Below are the code and all the weights of a small trained network. Each question names an input and a class and asks about switching units off, where a switched-off unit gives its printed mean instead of its output.

import numpy as np


def w(rows, s, z=0):
    codes = np.array(rows[::2]) - 128.0
    scale = np.full(codes.shape[1], s)
    scale[-1] = z or s
    return codes * scale


def f(y):
    return y / 2 * (1 + np.tanh(0.7978845608 * (y + 0.044715 * y**3)))


def log_softmax(a):
    a = a - a.max(-1, keepdims=True)
    return a - np.log(np.exp(a).sum(-1, keepdims=True))


def net(x, mask):
    res = np.array(x, float).reshape(1, 5) / 4 @ E
    y = f(res @ A[0][:, :-1].T + A[0][:, -1])
    res = res + np.where(mask, y, B[0][:, -1]) @ B[0][:, :-1]
    return log_softmax(res[-1] @ U[:, :-1].T + U[:, -1])


A, B = {}, {}
E = w([
[131,129,124,120,137,129,120],'x0',
[130,207,254,149,195,136,77],'x1',
[199,129,134,162,56,91,34],'x2',
[227,123,160,60,155,58,201],'x3',
[62,71,208,89,100,72,76],'x4',
],0.0098)
A[0] = w([
[161,105,84,243,200,133,131,4],'neuron 0',
[107,79,78,162,52,155,146,63],'neuron 1',
[50,142,131,113,141,118,172,206],'neuron 2',
[135,154,121,173,65,92,93,132],'neuron 3',
[154,178,102,209,100,215,162,165],'neuron 4',
[171,148,117,135,141,177,124,85],'neuron 5',
[96,120,116,162,103,216,85,37],'neuron 6',
[138,166,98,173,66,108,50,100],'neuron 7',
[83,128,101,132,116,175,96,113],'neuron 8',
[91,124,112,96,84,113,177,206],'neuron 9',
[155,86,146,192,87,119,65,149],'neuron 10',
[152,72,83,143,119,139,112,96],'neuron 11',
[31,54,200,85,75,106,103,138],'neuron 12',
[177,147,129,137,101,193,165,103],'neuron 13',
[71,138,120,168,108,174,68,75],'neuron 14',
[99,175,206,247,182,167,84,112],'neuron 15',
[213,135,133,113,76,114,112,61],'neuron 16',
[81,90,23,108,100,144,90,161],'neuron 17',
[71,129,123,90,158,182,147,102],'neuron 18',
],0.011,0.003)
B[0] = w([
[125,159,119,99,52,156,107,161],'neuron 0',
[84,164,135,158,133,72,155,191],'neuron 1',
[121,142,123,166,202,213,93,181],'neuron 2',
[129,88,119,166,181,161,108,175],'neuron 3',
[109,198,129,63,90,167,121,203],'neuron 4',
[89,144,129,169,28,148,130,152],'neuron 5',
[230,72,197,93,143,137,238,183],'neuron 6',
[112,106,139,176,184,159,117,193],'neuron 7',
[208,94,193,66,160,100,167,173],'neuron 8',
[135,169,121,145,185,102,131,176],'neuron 9',
[140,149,87,170,186,196,84,193],'neuron 10',
[80,128,141,116,153,76,106,161],'neuron 11',
[140,187,110,47,32,191,90,246],'neuron 12',
[138,175,145,53,53,138,43,159],'neuron 13',
[205,113,186,71,137,134,177,193],'neuron 14',
[79,177,132,149,135,2,124,230],'neuron 15',
[126,44,97,141,194,162,158,173],'neuron 16',
[97,133,95,98,140,44,116,214],'neuron 17',
[90,100,101,198,188,191,102,171],'neuron 18',
],0.0079,0.013)
U = w([
[219,93,169,90,149,122,193,112],'0',
[117,160,107,104,53,166,65,89],'1',
[107,113,92,191,200,188,95,94],'2',
[80,149,117,156,134,7,117,57],'3',
[128,134,114,133,135,120,103,254],'4',
[92,85,140,189,71,131,143,134],'5',
],0.013,0.009)

Each question gives the input, the list of numbers given to net, and the class t.
The units are the neurons (one row each of A and B). Each row of codes is followed by its name. A weight is (code - 128) times the scale printed after its matrix; where a second scale follows, it is the last column's (A, B and U).
mask holds one flag per neuron, in row order. A switched-off neuron (its flag False) gives its mean, the last column of its row in B, instead of its output. The means were averaged over made-up inputs and are rounded, as every weight is.
A unit's drop is (log p(t) with every unit on - log p(t) with that unit switched off) / (log p(t) with every unit on - log p(t) with every unit switched off).
The circuit of an input: a set's keep is (log p(t) with only the set's units on - log p(t) with every unit switched off) / (log p(t) with every unit on - log p(t) with every unit switched off). Starting from the 12 units with the biggest drops (on a tie, the unit counted first), units are removed one at a time, each time the one whose removal leaves the highest keep (on an exact tie, the one counted first), for as long as the keep stays at least 0.8.
units of the circuit, in order: the units of the circuit, biggest drop first
unit that matters most: the unit with the biggest drop
k most important neurons: the k neurons with the biggest drops, biggest first
drop when u is switched off: that unit's drop, to one decimal
input [4,-8,6,2,7], class 3: 3 most important neurons => (neuron 17; neuron 1; neuron 11)
input [3,7,-6,4,-3], class 3: units of the circuit, in order => (neuron 15; neuron 6)
input [0,-4,0,2,2], class 3: units of the circuit, in order => (neuron 6; neuron 12; neuron 10)
input [-8,-7,-7,3,-8], class 1: unit that matters most => neuron 13
input [7,-7,-5,1,2], class 3: units of the circuit, in order => (neuron 17; neuron 1)
input [-4,-6,5,3,3], class 3: units of the circuit, in order => (neuron 1; neuron 11)
input [-7,0,1,5,-7], class 1: units of the circuit, in order => (neuron 13; neuron 6)
input [2,-5,8,-7,2], class 2: 2 most important neurons => (neuron 10; neuron 7)
input [-3,-5,-5,0,-1], class 2: 3 most important neurons => (neuron 15; neuron 2; neuron 18)
input [8,1,-6,-7,-7], class 4: 2 most important neurons => (neuron 12; neuron 18)
input [-4,-6,0,5,-5], class 3: 3 most important neurons => (neuron 12; neuron 6; neuron 14)
input [-5,2,2,-6,-6], class 0: 4 most important neurons => (neuron 6; neuron 14; neuron 12; neuron 8)
input [-6,7,1,-6,-3], class 3: 2 most important neurons => (neuron 15; neuron 12)
input [-5,8,5,2,0], class 3: units of the circuit, in order => (neuron 15)
input [-3,3,-2,-5,-5], class 0: units of the circuit, in order => (neuron 6; neuron 14)
input [8,3,4,6,-8], class 1: units of the circuit, in order => (neuron 13; neuron 5)
input [-1,-6,-7,-8,1], class 0: 2 most important neurons => (neuron 6; neuron 8)
input [6,-6,-1,2,8], class 1: 2 most important neurons => (neuron 12; neuron 15)
input [-3,-2,-6,-3,-6], class 1: 3 most important neurons => (neuron 4; neuron 13; neuron 0)
input [2,7,8,3,4], class 2: unit that matters most => neuron 10
input [-2,0,5,5,7], class 1: 2 most important neurons => (neuron 12; neuron 6)
input [6,-2,-8,-5,-8], class 1: 2 most important neurons => (neuron 4; neuron 0)
input [1,-8,-4,2,8], class 1: 3 most important neurons => (neuron 12; neuron 15; neuron 2)
input [-2,1,2,-5,-2], class 0: 2 most important neurons => (neuron 6; neuron 14)
input [-6,-3,8,0,1], class 2: drop when neuron 6 is switched off => 0.0
input [4,-1,-8,6,0], class 2: drop when neuron 18 is switched off => 0.1
input [-2,-8,-8,-8,8], class 0: drop when neuron 10 is switched off => 0.1
input [-5,-8,8,7,1], class 2: unit that matters most => neuron 16
